Here is a tiny trained network, its code and every weight. The questions are about switching its units off for an input and a class, where a switched-off unit gives its printed mean instead of its output.

import numpy as np


def w(rows, s, z=0):
    codes = np.array(rows[::2]) - 128.0
    scale = np.full(codes.shape[1], s)
    scale[-1] = z or s
    return codes * scale


def f(y):
    return y / 2 * (1 + np.tanh(0.7978845608 * (y + 0.044715 * y**3)))


def log_softmax(a):
    a = a - a.max(-1, keepdims=True)
    return a - np.log(np.exp(a).sum(-1, keepdims=True))


def net(x, mask):
    res = np.array(x, float).reshape(1, 6) / 4 @ E
    y = f(res @ A[0][:, :-1].T + A[0][:, -1])
    res = res + np.where(mask, y, B[0][:, -1]) @ B[0][:, :-1]
    return log_softmax(res[-1] @ U[:, :-1].T + U[:, -1])


A, B = {}, {}
E = w([
[97,196,33,152],'x0',
[169,124,74,19],'x1',
[131,127,130,128],'x2',
[2,127,155,75],'x3',
[159,234,201,103],'x4',
[129,130,128,127],'x5',
],0.0064)
A[0] = w([
[221,131,105,176,88],'n0',
[218,126,109,178,79],'n1',
[236,106,138,160,88],'n2',
[112,63,83,150,65],'n3',
[97,134,171,216,54],'n4',
[109,80,87,142,40],'n5',
[132,221,96,144,103],'n6',
[118,24,114,154,114],'n7',
[155,143,90,33,78],'n8',
[114,56,84,162,4],'n9',
[113,56,81,154,55],'n10',
[110,70,69,160,153],'n11',
[100,133,161,209,61],'n12',
[145,207,169,119,63],'n13',
[101,131,169,212,83],'n14',
[170,101,105,1,135],'n15',
[114,52,80,155,39],'n16',
[146,203,166,119,75],'n17',
[142,205,171,118,79],'n18',
[113,58,75,156,97],'n19',
[96,122,181,208,57],'n20',
[105,132,173,216,115],'n21',
[142,205,171,118,68],'n22',
[221,125,109,181,82],'n23',
[158,132,86,13,107],'n24',
[25,126,166,86,108],'n25',
[95,197,13,155,139],'n26',
[99,131,171,216,68],'n27',
[143,209,171,118,77],'n28',
[91,214,3,159,78],'n29',
[145,205,167,121,117],'n30',
[113,59,76,156,96],'n31',
[202,122,107,160,20],'n32',
[145,211,170,119,69],'n33',
[160,138,77,24,123],'n34',
[143,209,172,119,103],'n35',
[214,120,107,178,76],'n36',
[166,22,239,91,111],'n37',
[114,57,77,152,36],'n38',
[13,126,165,68,16],'n39',
[164,39,227,93,121],'n40',
[113,52,82,154,63],'n41',
[128,184,164,109,83],'n42',
[212,132,113,173,69],'n43',
],0.0067,0.0026)
B[0] = w([
[39,159,99,79,203],'n0',
[35,126,103,81,194],'n1',
[52,172,110,98,210],'n2',
[173,97,172,77,156],'n3',
[156,82,52,189,163],'n4',
[153,126,158,105,127],'n5',
[178,150,159,110,169],'n6',
[191,133,162,89,208],'n7',
[163,81,63,198,166],'n8',
[167,71,146,96,138],'n9',
[192,85,162,78,160],'n10',
[173,117,170,85,214],'n11',
[126,76,52,180,154],'n12',
[179,68,148,74,151],'n13',
[162,97,50,181,171],'n14',
[126,135,58,233,237],'n15',
[190,70,167,77,157],'n16',
[174,67,148,67,151],'n17',
[185,65,130,73,156],'n18',
[194,101,172,84,185],'n19',
[145,140,66,171,162],'n20',
[163,114,55,171,194],'n21',
[184,61,139,73,151],'n22',
[25,135,97,76,201],'n23',
[151,97,41,232,204],'n24',
[39,137,82,76,214],'n25',
[158,201,196,141,240],'n26',
[168,93,49,192,169],'n27',
[189,61,141,80,159],'n28',
[136,237,219,155,229],'n29',
[189,82,135,82,173],'n30',
[191,104,156,84,183],'n31',
[42,119,107,103,137],'n32',
[196,59,148,72,158],'n33',
[174,87,64,219,206],'n34',
[193,72,133,81,172],'n35',
[24,110,85,87,188],'n36',
[131,253,173,166,254],'n37',
[179,81,183,96,152],'n38',
[6,106,75,65,195],'n39',
[126,234,163,157,234],'n40',
[192,94,160,79,167],'n41',
[135,71,126,98,134],'n42',
[43,116,111,66,178],'n43',
],0.0081,0.0023)
U = w([
[217,18,180,34,83],'0',
[122,125,133,135,254],'1',
[163,75,27,244,46],'2',
[2,128,98,39,56],'3',
[128,134,157,141,205],'4',
[158,239,218,157,57],'5',
],0.0098,0.0097)

Each question gives the input, the list of numbers given to net, and the class t.
The units are the neurons (one row each of A and B). Each row of codes is followed by its name. A weight is (code - 128) times the scale printed after its matrix; where a second scale follows, it is the last column's (A, B and U).
mask holds one flag per neuron, in row order. A switched-off neuron (its flag False) gives its mean, the last column of its row in B, instead of its output. The means were averaged over made-up inputs and are rounded, as every weight is.
A unit's drop is (log p(t) with every unit on - log p(t) with that unit switched off) / (log p(t) with every unit on - log p(t) with every unit switched off).
The circuit of an input: a set's keep is (log p(t) with only the set's units on - log p(t) with every unit switched off) / (log p(t) with every unit on - log p(t) with every unit switched off). Starting from the 12 units with the biggest drops (on a tie, the unit counted first), units are removed one at a time, each time the one whose removal leaves the highest keep (on an exact tie, the one counted first), for as long as the keep stays at least 0.8.
circuit, biggest first: the units of the circuit, biggest drop first
unit that matters most: the unit with the biggest drop
top k neurons: the k neurons with the biggest drops, biggest first
drop of u: that unit's drop, to one decimal
input [2,-8,3,7,-7,-3], class 2: circuit, biggest first	n27, n4
input [7,-1,5,-3,2,5], class 5: unit that matters most	n29
input [-8,2,-5,3,-3,-6], class 5: circuit, biggest first	n37, n40
input [-8,6,-3,-5,-4,-2], class 5: top 2 neurons	n37, n40
input [-8,5,-3,5,-5,-1], class 5: circuit, biggest first	n37, n40
input [-4,7,-4,1,-5,1], class 2: circuit, biggest first	n15, n24
input [6,8,-2,-3,6,1], class 2: circuit, biggest first	n24, n34
input [-2,8,0,0,-5,-5], class 2: circuit, biggest first	n15, n24
input [7,-4,-2,-3,-3,-3], class 5: circuit, biggest first	n29, n26
input [-8,4,0,-1,7,-3], class 5: top 3 neurons	n37, n40, n15
input [-4,-4,4,8,0,-2], class 3: drop of n25	0.4
input [-7,-5,8,8,-1,-7], class 3: drop of n25	1.1
input [-8,5,4,-5,6,-1], class 5: drop of n37	1.2
input [5,5,4,-5,6,5], class 0: top neuron	n33
